Here is a tiny trained network, its code and every weight. The questions are about switching its units off for an input and a target symbol, where a switched-off unit gives its printed mean instead of its output.

import numpy as np


def w(rows, s, z=0):
    codes = np.array(rows[::2]) - 128.0
    scale = np.full(codes.shape[1], s)
    scale[-1] = z or s
    return codes * scale


def norm(h):
    return h / np.sqrt((h * h).mean(-1, keepdims=True) + 1e-5)


def softmax(a):
    e = np.exp(a - a.max(-1, keepdims=True))
    return e / e.sum(-1, keepdims=True)


def log_softmax(a):
    a = a - a.max(-1, keepdims=True)
    return a - np.log(np.exp(a).sum(-1, keepdims=True))


def net(x, mask):
    ids = ['γημστψω'.index(c) for c in x.split()]
    T = len(ids)
    res = E[ids] + P[:T]
    u = 0
    for l in range(3):
        r = norm(res)
        for j in range(3):
            rows = slice(2 * j, 2 * j + 2)
            q, k, v = (r @ M[l][rows].T for M in (Q, K, V))
            z = softmax(np.where(np.tri(T) > 0, q @ k.T / 2**0.5, -1e9)) @ v
            o = O[l][rows]
            res = res + np.where(mask[u + j], z, o[:, -1]) @ o[:, :-1]
        u += 3
    return log_softmax(norm(res)[-1] @ U[:, :-1].T + U[:, -1])


Q, K, V, O = {}, {}, {}, {}
E = w([
[177,46,122],'γ',
[158,92,53],'η',
[83,111,87],'μ',
[87,113,73],'σ',
[251,156,61],'τ',
[2,134,57],'ψ',
[105,130,83],'ω',
],0.009)
P = w([
[135,129,181],'0',
[255,118,199],'1',
[140,101,77],'2',
[230,104,189],'3',
[136,105,63],'4',
[227,103,185],'5',
[139,108,51],'6',
[225,102,187],'7',
[142,112,40],'8',
[226,101,188],'9',
],0.0087)
Q[0] = w([
[84,46,16],'L0H1',
[74,76,118],'L0H1',
[45,69,207],'L0H2',
[90,91,196],'L0H2',
[170,209,10],'L0H3',
[77,117,131],'L0H3',
],0.011)
K[0] = w([
[100,185,237],'L0H1',
[83,136,141],'L0H1',
[249,92,199],'L0H2',
[174,32,175],'L0H2',
[192,94,248],'L0H3',
[67,78,123],'L0H3',
],0.012)
V[0] = w([
[134,96,254],'L0H1',
[77,184,218],'L0H1',
[150,106,83],'L0H2',
[180,112,173],'L0H2',
[196,68,189],'L0H3',
[137,204,166],'L0H3',
],0.0085)
O[0] = w([
[96,83,27,137],'L0H1',
[147,195,3,75],'L0H1',
[114,98,117,163],'L0H2',
[139,79,109,60],'L0H2',
[144,146,207,254],'L0H3',
[164,161,171,91],'L0H3',
],0.0065,0.0053)
Q[1] = w([
[253,116,172],'L1H1',
[210,156,58],'L1H1',
[102,112,23],'L1H2',
[190,66,62],'L1H2',
[108,124,190],'L1H3',
[186,136,74],'L1H3',
],0.012)
K[1] = w([
[221,109,253],'L1H1',
[210,193,122],'L1H1',
[88,154,79],'L1H2',
[110,168,122],'L1H2',
[158,105,140],'L1H3',
[55,189,69],'L1H3',
],0.013)
V[1] = w([
[153,103,166],'L1H1',
[106,174,139],'L1H1',
[179,128,77],'L1H2',
[240,65,105],'L1H2',
[75,143,70],'L1H3',
[83,255,130],'L1H3',
],0.0099)
O[1] = w([
[3,191,89,184],'L1H1',
[193,135,137,83],'L1H1',
[177,93,104,177],'L1H2',
[16,110,90,253],'L1H2',
[69,57,158,123],'L1H3',
[199,130,142,48],'L1H3',
],0.0053,0.0043)
Q[2] = w([
[68,148,155],'L2H1',
[14,182,199],'L2H1',
[75,151,252],'L2H2',
[86,101,67],'L2H2',
[76,146,213],'L2H3',
[69,100,46],'L2H3',
],0.013)
K[2] = w([
[83,133,222],'L2H1',
[47,78,148],'L2H1',
[155,252,212],'L2H2',
[70,120,136],'L2H2',
[104,139,217],'L2H3',
[139,190,84],'L2H3',
],0.013)
V[2] = w([
[137,140,254],'L2H1',
[96,200,92],'L2H1',
[121,104,182],'L2H2',
[131,183,171],'L2H2',
[120,48,63],'L2H3',
[99,92,148],'L2H3',
],0.01)
O[2] = w([
[93,161,187,19],'L2H1',
[31,132,2,12],'L2H1',
[158,142,115,208],'L2H2',
[185,71,103,80],'L2H2',
[127,76,170,252],'L2H3',
[136,117,213,185],'L2H3',
],0.0078,0.0015)
U = w([
[49,71,112,52],'γ',
[75,212,171,164],'η',
[158,5,138,2],'μ',
[131,109,196,187],'σ',
[48,208,57,129],'τ',
[228,156,128,163],'ψ',
[152,92,30,185],'ω',
],0.018,0.0054)

Each question gives the input, a string of symbols that net reads in full, and the target symbol t.
The units are the heads (2 rows each of Q, K, V and O). Each row of codes is followed by its name. A weight is (code - 128) times the scale printed after its matrix; where a second scale follows, it is the last column's (O and U).
mask holds one flag per head, layer by layer. A switched-off head (its flag False) gives its mean, the last column of its rows in O, instead of its output. The means were averaged over made-up inputs and are rounded, as every weight is.
A unit's drop is (log p(t) with every unit on - log p(t) with that unit switched off) / (log p(t) with every unit on - log p(t) with every unit switched off).
The circuit of an input: a set's keep is (log p(t) with only the set's units on - log p(t) with every unit switched off) / (log p(t) with every unit on - log p(t) with every unit switched off). Starting from all 9 units, units are removed one at a time, each time the one whose removal leaves the highest keep (on an exact tie, the one counted first), for as long as the keep stays at least 0.8.
circuit, biggest first: the units of the circuit, biggest drop first
unit that matters most: the unit with the biggest drop
heads that matter: for each layer, one digit per head in row order, 1 if its drop is at least 0.15 and else 0, layers parted by /
input ψ μ ω ω, target η: unit that matters most : L1H2
input τ τ τ, target τ: circuit, biggest first : [L1H2; L2H2]
input ω γ μ η ω, target ω: circuit, biggest first : [L0H1; L1H1]
input μ ω μ ω ω, target μ: circuit, biggest first : [L0H1; L1H3; L1H1; L2H3]
input ω ψ ψ, target ω: circuit, biggest first : [L0H1; L1H1]
input τ ω ω, target τ: circuit, biggest first : [L2H3; L0H3]
input ψ τ γ, target ψ: heads that matter : 110 / 011 / 000
input η ω ω τ γ γ σ, target η: circuit, biggest first : [L0H1; L2H1; L2H2]
input ψ τ ψ ψ η, target ψ: heads that matter : 110 / 011 / 000
input τ γ ω τ γ, target τ: heads that matter : 000 / 101 / 001
input μ τ τ, target μ: circuit, biggest first : [L1H3; L0H1]
input ω ω ω ω ω η, target σ: heads that matter : 100 / 110 / 110
input τ γ μ, target τ: heads that matter : 000 / 001 / 001
input ω ω ψ ω γ μ, target γ: circuit, biggest first : [L0H3; L1H1]
input μ μ η, target μ: circuit, biggest first : [L0H3]
input η τ ω σ ψ τ τ, target η: heads that matter : 110 / 100 / 100
input μ μ ω ω μ, target μ: circuit, biggest first : [L0H1; L1H3; L1H1; L2H3]
input ω τ ω γ ω ω ψ, target ω: heads that matter : 100 / 110 / 000
input ψ ω σ γ τ ψ ω, target ψ: circuit, biggest first : [L1H2; L0H1]
input μ τ μ γ ω, target μ: heads that matter : 100 / 111 / 000
input τ ω ψ τ σ, target τ: unit that matters most : L1H3
input τ ψ ω, target τ: heads that matter : 100 / 001 / 001
input γ ω τ ω γ τ η, target γ: heads that matter : 110 / 000 / 001
input ψ τ τ ψ η μ ψ τ μ σ, target η: circuit, biggest first : [L1H1; L1H3]
input ω γ μ η γ τ τ σ τ τ, target σ: heads that matter : 100 / 010 / 000
input σ μ ω μ σ σ τ ω, target η: circuit, biggest first : [L1H1; L1H3]
input ω ψ γ τ γ, target ω: heads that matter : 100 / 000 / 000
